Here is a tiny trained network, its code and every weight. The questions are about switching its units off for an input and a class, where a switched-off unit gives its printed mean instead of its output.

import numpy as np


def w(rows, s, z=0):
    codes = np.array(rows[::2]) - 128.0
    scale = np.full(codes.shape[1], s)
    scale[-1] = z or s
    return codes * scale


def norm(h):
    return h / np.sqrt((h * h).mean(-1, keepdims=True) + 1e-5)


def f(y):
    return np.maximum(y, 0)


def log_softmax(a):
    a = a - a.max(-1, keepdims=True)
    return a - np.log(np.exp(a).sum(-1, keepdims=True))


def net(x, mask):
    res = np.array(x, float).reshape(1, 5) / 4 @ E
    u = 0
    for l in range(2):
        y = f(norm(res) @ A[l][:, :-1].T + A[l][:, -1])
        res = res + np.where(mask[u : u + 15], y, B[l][:, -1]) @ B[l][:, :-1]
        u += 15
    return log_softmax(norm(res)[-1] @ U[:, :-1].T + U[:, -1])


A, B = {}, {}
E = w([
[2,219,132],'x0',
[101,72,221],'x1',
[127,128,127],'x2',
[127,129,128],'x3',
[47,51,78],'x4',
],0.0057)
A[0] = w([
[97,200,163,107],'0.n0',
[109,115,175,76],'0.n1',
[93,99,117,13],'0.n2',
[166,132,146,145],'0.n3',
[166,165,122,82],'0.n4',
[115,102,167,253],'0.n5',
[81,104,161,129],'0.n6',
[155,83,154,250],'0.n7',
[69,145,83,122],'0.n8',
[145,181,168,179],'0.n9',
[120,116,162,203],'0.n10',
[139,149,112,196],'0.n11',
[118,118,173,203],'0.n12',
[105,71,99,126],'0.n13',
[253,179,129,24],'0.n14',
],0.018,0.0032)
B[0] = w([
[141,184,28,207],'0.n0',
[226,173,64,173],'0.n1',
[157,177,175,160],'0.n2',
[87,175,227,180],'0.n3',
[255,112,58,171],'0.n4',
[140,185,161,217],'0.n5',
[186,125,134,197],'0.n6',
[88,168,59,237],'0.n7',
[121,182,179,208],'0.n8',
[183,165,54,204],'0.n9',
[119,204,182,188],'0.n10',
[146,33,117,169],'0.n11',
[148,230,180,197],'0.n12',
[139,37,116,208],'0.n13',
[153,91,202,253],'0.n14',
],0.0069,0.0072)
A[1] = w([
[253,99,107,242],'1.n0',
[85,52,173,86],'1.n1',
[70,143,128,253],'1.n2',
[52,146,153,129],'1.n3',
[57,147,53,186],'1.n4',
[152,176,106,161],'1.n5',
[97,159,150,124],'1.n6',
[109,47,64,89],'1.n7',
[68,103,138,66],'1.n8',
[68,147,144,181],'1.n9',
[153,178,128,116],'1.n10',
[63,191,58,105],'1.n11',
[201,133,159,70],'1.n12',
[137,181,175,181],'1.n13',
[131,37,89,60],'1.n14',
],0.012,0.0032)
B[1] = w([
[78,96,114,254],'1.n0',
[92,109,116,141],'1.n1',
[201,91,153,156],'1.n2',
[178,162,151,145],'1.n3',
[174,34,152,164],'1.n4',
[103,75,101,187],'1.n5',
[127,104,109,152],'1.n6',
[1,191,122,162],'1.n7',
[194,125,120,132],'1.n8',
[184,119,152,148],'1.n9',
[96,98,102,184],'1.n10',
[157,91,152,171],'1.n11',
[116,133,166,188],'1.n12',
[53,113,152,206],'1.n13',
[109,162,113,162],'1.n14',
],0.0087,0.0099)
U = w([
[211,27,175,251],'0',
[138,192,253,179],'1',
[189,119,6,108],'2',
[167,250,87,107],'3',
[23,87,64,22],'4',
[23,102,160,90],'5',
],0.015,0.0028)

Each question gives the input, the list of numbers given to net, and the class t.
The units are the neurons (one row each of A and B). Each row of codes is followed by its name. A weight is (code - 128) times the scale printed after its matrix; where a second scale follows, it is the last column's (A, B and U).
mask holds one flag per neuron, layer by layer. A switched-off neuron (its flag False) gives its mean, the last column of its row in B, instead of its output. The means were averaged over made-up inputs and are rounded, as every weight is.
A unit's drop is (log p(t) with every unit on - log p(t) with that unit switched off) / (log p(t) with every unit on - log p(t) with every unit switched off).
The circuit of an input: a set's keep is (log p(t) with only the set's units on - log p(t) with every unit switched off) / (log p(t) with every unit on - log p(t) with every unit switched off). Starting from the 12 units with the biggest drops (on a tie, the unit counted first), units are removed one at a time, each time the one whose removal leaves the highest keep (on an exact tie, the one counted first), for as long as the keep stays at least 0.8.
units of the circuit, in order: the units of the circuit, biggest drop first
unit that matters most: the unit with the biggest drop
top k neurons: the k neurons with the biggest drops, biggest first
k most important neurons of layer l: the k neurons of layer l with the biggest drops, biggest first
drop when u is switched off: that unit's drop, to one decimal
input [-7,1,1,8,-3], class 1: unit that matters most => 0.n3
input [1,-6,-5,-6,-2], class 2: 2 most important neurons of layer 1 => [1.n13, 1.n4]
input [1,8,8,0,-1], class 3: units of the circuit, in order => [0.n1, 0.n14, 0.n7]
input [-7,0,7,1,1], class 4: units of the circuit, in order => [0.n7, 1.n0]
input [-2,-6,6,-6,1], class 4: top 3 neurons => [0.n12, 1.n0, 0.n5]
input [-6,8,-2,6,4], class 5: 2 most important neurons of layer 0 => [0.n7, 0.n14]
input [2,4,7,6,3], class 1: 2 most important neurons of layer 1 => [1.n0, 1.n7]
input [1,-2,-6,-6,4], class 0: top 2 neurons => [0.n8, 0.n9]
input [6,8,8,-7,-7], class 3: top 2 neurons => [0.n0, 0.n9]
input [-8,-6,6,-6,1], class 4: top 2 neurons => [1.n0, 0.n12]
input [2,1,-6,-3,8], class 1: top 2 neurons => [0.n2, 0.n7]
input [4,-6,1,8,0], class 2: top 2 neurons => [0.n0, 0.n14]
input [7,8,-4,-2,-7], class 3: 2 most important neurons of layer 0 => [0.n0, 0.n9]
input [-4,-6,5,-3,-2], class 0: units of the circuit, in order => [0.n14]
input [-6,4,0,4,-8], class 1: 2 most important neurons of layer 0 => [0.n3, 0.n13]
input [-5,3,0,3,4], class 5: 2 most important neurons of layer 0 => [0.n0, 0.n9]
input [3,-7,5,6,1], class 0: 2 most important neurons of layer 1 => [1.n4, 1.n11]
input [-2,-5,4,-3,-6], class 0: 2 most important neurons of layer 0 => [0.n14, 0.n4]
input [-8,-6,0,3,8], class 4: drop when 1.n7 is switched off => 0.3
input [-5,2,-2,-6,3], class 5: unit that matters most => 0.n13
input [7,5,-5,4,0], class 3: drop when 0.n0 is switched off => 0.4
input [7,-6,-4,0,-2], class 2: drop when 1.n13 is switched off => 0.0
